Below is a small trained network, with its code and all its weights. Each question gives an input and a class and asks what happens when units are switched off, that is, made to give their printed mean instead of their output.

import numpy as np


def w(rows, s, z=0):
    codes = np.array(rows[::2]) - 128.0
    scale = np.full(codes.shape[1], s)
    scale[-1] = z or s
    return codes * scale


def f(y):
    return y / 2 * (1 + np.tanh(0.7978845608 * (y + 0.044715 * y**3)))


def log_softmax(a):
    a = a - a.max(-1, keepdims=True)
    return a - np.log(np.exp(a).sum(-1, keepdims=True))


def net(x, mask):
    res = np.array(x, float).reshape(1, 8) / 4 @ E
    y = f(res @ A[0][:, :-1].T + A[0][:, -1])
    res = res + np.where(mask, y, B[0][:, -1]) @ B[0][:, :-1]
    return log_softmax(res[-1] @ U[:, :-1].T + U[:, -1])


A, B = {}, {}
E = w([
[115,121,133,140,155,91,79,108,144,232,43],'x0',
[201,152,106,189,57,77,122,255,151,39,57],'x1',
[138,70,191,181,140,23,116,167,233,109,108],'x2',
[78,79,98,91,27,185,141,134,121,129,34],'x3',
[150,199,14,151,134,111,90,163,138,49,182],'x4',
[149,98,109,132,63,75,201,152,195,192,145],'x5',
[173,88,131,183,122,161,60,55,80,87,118],'x6',
[77,77,114,111,151,54,213,148,119,71,148],'x7',
],0.0098)
A[0] = w([
[138,119,113,96,123,121,146,155,94,103,168,73],'N0',
[71,181,75,76,108,108,173,128,100,151,172,85],'N1',
[146,91,127,145,154,101,140,151,124,157,105,10],'N2',
[172,137,59,153,81,119,133,176,166,130,110,81],'N3',
[118,128,92,138,84,189,115,195,99,129,49,124],'N4',
[167,142,151,111,160,189,122,110,117,167,182,38],'N5',
[145,83,159,154,139,122,126,120,140,137,109,145],'N6',
[133,152,167,141,166,56,137,204,166,174,107,120],'N7',
[105,126,68,92,141,160,164,153,134,153,162,142],'N8',
[171,173,103,164,164,123,88,102,134,167,136,131],'N9',
[151,170,100,162,148,110,77,132,109,129,157,76],'N10',
[170,118,102,131,131,154,154,136,87,117,142,60],'N11',
[143,156,129,149,165,122,121,134,124,153,129,16],'N12',
[155,130,145,120,165,117,139,139,143,122,109,28],'N13',
[112,134,95,144,83,131,103,156,141,138,136,114],'N14',
[133,148,141,137,121,111,113,127,87,96,148,73],'N15',
[138,86,117,115,136,123,125,107,129,168,127,2],'N16',
[126,97,125,134,146,83,131,151,117,96,114,25],'N17',
[140,141,104,123,161,139,97,117,126,136,126,119],'N18',
[135,176,177,125,155,109,132,157,154,132,108,135],'N19',
[157,153,96,110,140,138,147,126,78,91,153,79],'N20',
[169,150,70,149,66,107,128,186,168,120,112,124],'N21',
[157,162,99,156,170,127,58,117,121,161,149,128],'N22',
[122,99,172,121,93,124,146,52,133,255,103,145],'N23',
[139,93,139,117,144,118,142,113,141,112,108,19],'N24',
[140,166,128,123,112,133,125,118,100,93,130,49],'N25',
[141,193,169,110,116,205,114,108,126,183,145,143],'N26',
[119,149,91,106,89,156,113,154,100,132,60,167],'N27',
[116,105,141,123,107,152,156,112,143,170,113,46],'N28',
[115,155,124,155,117,125,112,101,142,149,124,66],'N29',
[86,127,120,138,120,143,123,146,122,138,116,26],'N30',
[143,134,177,160,134,131,99,105,147,115,94,63],'N31',
],0.016,0.006)
B[0] = w([
[158,128,107,167,165,147,204,111,155,89,102,163],'N0',
[109,107,2,47,171,40,163,103,163,130,86,210],'N1',
[105,131,155,117,143,163,110,154,161,128,126,154],'N2',
[80,224,223,191,135,139,124,188,128,118,190,223],'N3',
[193,208,85,57,63,136,93,62,125,74,49,216],'N4',
[115,205,101,102,19,158,97,140,149,67,133,193],'N5',
[135,119,127,121,161,97,103,126,118,200,137,170],'N6',
[79,110,153,91,148,55,142,207,156,214,226,235],'N7',
[119,144,52,56,153,64,167,103,156,168,110,193],'N8',
[168,109,90,129,229,160,127,70,81,123,82,197],'N9',
[153,125,100,149,189,106,124,105,104,100,82,187],'N10',
[152,145,165,159,146,166,166,116,163,113,144,153],'N11',
[136,80,108,121,105,58,77,94,85,136,135,148],'N12',
[125,128,115,106,93,120,117,144,119,185,146,139],'N13',
[145,183,209,127,129,95,142,137,142,116,137,166],'N14',
[152,159,114,164,105,149,130,107,131,127,131,151],'N15',
[127,114,186,138,134,150,116,104,130,113,106,149],'N16',
[165,188,127,120,94,97,159,132,151,134,144,164],'N17',
[164,135,85,136,134,156,141,128,149,109,149,161],'N18',
[139,132,108,109,108,66,119,141,114,183,189,172],'N19',
[144,143,146,173,184,190,180,117,125,90,137,181],'N20',
[96,185,247,179,104,127,109,226,119,162,181,245],'N21',
[244,111,84,144,148,107,139,97,83,115,47,203],'N22',
[160,110,194,77,225,202,158,12,109,147,29,249],'N23',
[127,164,126,139,177,131,109,148,112,158,145,140],'N24',
[115,94,159,153,86,167,174,100,97,134,126,153],'N25',
[121,228,134,21,68,170,147,153,215,124,208,212],'N26',
[206,161,96,90,98,120,89,46,121,125,116,200],'N27',
[172,113,127,117,192,105,80,97,104,137,101,164],'N28',
[133,136,128,139,151,136,164,110,105,128,127,139],'N29',
[121,113,98,79,123,97,122,104,98,146,151,133],'N30',
[134,101,64,54,130,106,141,113,146,112,99,161],'N31',
],0.0089,0.021)
U = w([
[141,98,51,131,193,44,123,192,115,136,149,127],'0',
[147,175,186,251,151,180,153,185,104,66,140,146],'1',
[122,125,143,131,38,98,49,151,120,85,53,1],'2',
[164,148,85,63,165,126,159,61,152,111,74,215],'3',
[87,13,184,113,220,128,146,120,129,198,100,64],'4',
[6,88,31,108,168,95,214,183,192,117,172,27],'5',
[130,156,147,102,61,201,112,148,136,81,155,72],'6',
[95,172,187,102,127,71,147,255,182,166,188,190],'7',
],0.0077,0.0071)

Each question gives the input, the list of numbers given to net, and the class t.
The units are the neurons (one row each of A and B). Each row of codes is followed by its name. A weight is (code - 128) times the scale printed after its matrix; where a second scale follows, it is the last column's (A, B and U).
mask holds one flag per neuron, in row order. A switched-off neuron (its flag False) gives its mean, the last column of its row in B, instead of its output. The means were averaged over made-up inputs and are rounded, as every weight is.
A unit's drop is (log p(t) with every unit on - log p(t) with that unit switched off) / (log p(t) with every unit on - log p(t) with every unit switched off).
The circuit of an input: a set's keep is (log p(t) with only the set's units on - log p(t) with every unit switched off) / (log p(t) with every unit on - log p(t) with every unit switched off). Starting from the 12 units with the biggest drops (on a tie, the unit counted first), units are removed one at a time, each time the one whose removal leaves the highest keep (on an exact tie, the one counted first), for as long as the keep stays at least 0.8.
circuit, biggest first: the units of the circuit, biggest drop first
unit that matters most: the unit with the biggest drop
top k neurons: the k neurons with the biggest drops, biggest first
drop of u: that unit's drop, to one decimal
input [8,-5,-2,-1,-6,2,-8,1], class 4: circuit, biggest first -> N23, N4
input [-6,-2,8,7,6,-5,-5,-8], class 1: circuit, biggest first -> N1, N8
input [0,4,-2,-2,-7,8,-1,8], class 7: circuit, biggest first -> N7
input [-8,-3,7,-1,6,7,2,-5], class 1: top 3 neurons -> N7, N26, N1
input [-3,7,-5,-6,-7,1,2,-2], class 1: top 2 neurons -> N7, N1
input [-4,-1,2,0,6,-4,8,0], class 1: top 4 neurons -> N1, N23, N4, N8
input [5,7,7,7,-1,-8,6,-8], class 2: top 3 neurons -> N23, N21, N1
input [-8,-1,-7,-1,-6,-3,-4,-4], class 6: top 2 neurons -> N26, N5
input [-6,7,-7,-2,-7,-2,8,-1], class 6: top 2 neurons -> N23, N1
input [0,-1,2,-6,7,2,4,8], class 0: top 3 neurons -> N23, N3, N21
input [-7,7,-8,7,7,0,-5,0], class 1: top 2 neurons -> N21, N3
input [-7,-7,-8,3,-2,-7,-5,5], class 5: top 4 neurons -> N23, N4, N1, N22
input [-4,4,-1,5,-2,8,4,-8], class 6: top 3 neurons -> N4, N7, N27
input [-8,-7,5,3,6,-2,1,1], class 5: top 2 neurons -> N23, N4
input [-2,4,-6,5,-3,5,6,-7], class 6: unit that matters most -> N1
input [-1,6,2,5,5,-6,-2,-1], class 1: top 2 neurons -> N3, N21
input [-1,-7,8,0,-1,0,-6,1], class 4: drop of N1 -> 0.0
input [-3,5,-4,-2,-6,6,7,3], class 1: drop of N7 -> 0.2
input [-3,0,7,-4,8,7,1,-5], class 7: drop of N7 -> 0.2
input [0,-6,4,4,5,5,7,1], class 4: unit that matters most -> N4
input [-1,7,-5,6,1,1,5,4], class 1: drop of N1 -> 0.1
